Below are the code and all the weights of a small trained network. Each question names an input and a class and asks about switching units off, where a switched-off unit gives its printed mean instead of its output.

import numpy as np


def w(rows, s, z=0):
    codes = np.array(rows[::2]) - 128.0
    scale = np.full(codes.shape[1], s)
    scale[-1] = z or s
    return codes * scale


def f(y):
    return y / 2 * (1 + np.tanh(0.7978845608 * (y + 0.044715 * y**3)))


def log_softmax(a):
    a = a - a.max(-1, keepdims=True)
    return a - np.log(np.exp(a).sum(-1, keepdims=True))


def net(x, mask):
    res = np.array(x, float).reshape(1, 8) / 4 @ E
    y = f(res @ A[0][:, :-1].T + A[0][:, -1])
    res = res + np.where(mask, y, B[0][:, -1]) @ B[0][:, :-1]
    return log_softmax(res[-1] @ U[:, :-1].T + U[:, -1])


A, B = {}, {}
E = w([
[175,166,156,50],'x0',
[127,129,128,126],'x1',
[127,128,128,129],'x2',
[129,128,129,127],'x3',
[130,129,126,128],'x4',
[52,220,97,140],'x5',
[128,128,129,126],'x6',
[131,156,249,180],'x7',
],0.014)
A[0] = w([
[184,93,252,150,122],'n0',
[148,7,46,93,255],'n1',
[52,157,36,107,139],'n2',
[93,95,133,171,187],'n3',
[188,204,162,17,231],'n4',
[44,240,202,194,104],'n5',
],0.012,0.0056)
B[0] = w([
[57,120,227,114,244],'n0',
[190,245,138,180,250],'n1',
[11,133,165,109,205],'n2',
[129,42,231,198,169],'n3',
[108,166,101,53,253],'n4',
[212,190,90,141,238],'n5',
],0.011,0.015)
U = w([
[187,142,108,251,135],'0',
[61,116,153,147,253],'1',
[213,161,103,112,90],'2',
[78,112,36,88,30],'3',
[126,48,178,210,40],'4',
],0.014,0.0066)

Each question gives the input, the list of numbers given to net, and the class t.
The units are the neurons (one row each of A and B). Each row of codes is followed by its name. A weight is (code - 128) times the scale printed after its matrix; where a second scale follows, it is the last column's (A, B and U).
mask holds one flag per neuron, in row order. A switched-off neuron (its flag False) gives its mean, the last column of its row in B, instead of its output. The means were averaged over made-up inputs and are rounded, as every weight is.
A unit's drop is (log p(t) with every unit on - log p(t) with that unit switched off) / (log p(t) with every unit on - log p(t) with every unit switched off).
The circuit of an input: a set's keep is (log p(t) with only the set's units on - log p(t) with every unit switched off) / (log p(t) with every unit on - log p(t) with every unit switched off). Starting from all 6 units, units are removed one at a time, each time the one whose removal leaves the highest keep (on an exact tie, the one counted first), for as long as the keep stays at least 0.8.
circuit, biggest first: the units of the circuit, biggest drop first
most important unit: the unit with the biggest drop
top k neurons: the k neurons with the biggest drops, biggest first
drop when u is switched off: that unit's drop, to one decimal
input [6,-1,4,5,2,6,3,0], class 3: circuit, biggest first	[n1, n4]
input [0,7,-5,-7,4,-5,1,6], class 4: most important unit	n4
input [5,7,1,-4,2,-6,-2,1], class 1: top 2 neurons	[n0, n5]
input [-4,-8,-2,-3,-8,0,-6,4], class 4: circuit, biggest first	[n3, n4]
input [5,-2,6,3,-3,2,-2,5], class 2: top 2 neurons	[n5, n2]
input [-5,8,1,4,-8,-2,3,1], class 4: top 2 neurons	[n5, n3]
input [5,-8,1,-6,0,8,5,1], class 2: top 2 neurons	[n5, n0]
input [1,7,6,-1,6,6,-7,-1], class 3: top 2 neurons	[n0, n1]
input [0,-5,3,0,-5,-1,5,1], class 4: top 4 neurons	[n4, n5, n1, n2]
input [1,-4,-2,-1,-4,8,8,-1], class 3: circuit, biggest first	[n0, n2, n1, n5]
input [7,4,-4,-1,2,2,-6,0], class 3: circuit, biggest first	[n1, n4]
input [8,-8,6,1,4,-5,3,1], class 1: top 3 neurons	[n0, n5, n1]
input [0,-2,-8,-6,-8,6,-5,-7], class 1: top 2 neurons	[n2, n4]
input [8,-2,1,-6,2,-6,-8,8], class 1: circuit, biggest first	[n0]
input [2,-4,-4,-8,5,-4,0,2], class 1: top 3 neurons	[n5, n0, n3]
input [0,-1,3,-4,6,-8,6,-2], class 0: top 2 neurons	[n1, n4]
input [7,-5,-8,6,-3,2,0,8], class 2: top 2 neurons	[n5, n2]
input [-7,1,-1,-5,-2,8,3,2], class 0: top 2 neurons	[n5, n0]
input [-2,3,-5,-8,7,-6,1,3], class 4: top 2 neurons	[n4, n2]
input [-1,2,-7,-5,2,7,1,4], class 0: circuit, biggest first	[n5]
input [8,3,1,0,-5,-8,-6,4], class 1: drop when n0 is switched off	0.8
input [2,8,-4,7,4,7,-3,6], class 2: drop when n5 is switched off	0.3
input [-5,-4,-4,-8,-5,-3,-7,7], class 4: drop when n2 is switched off	0.0
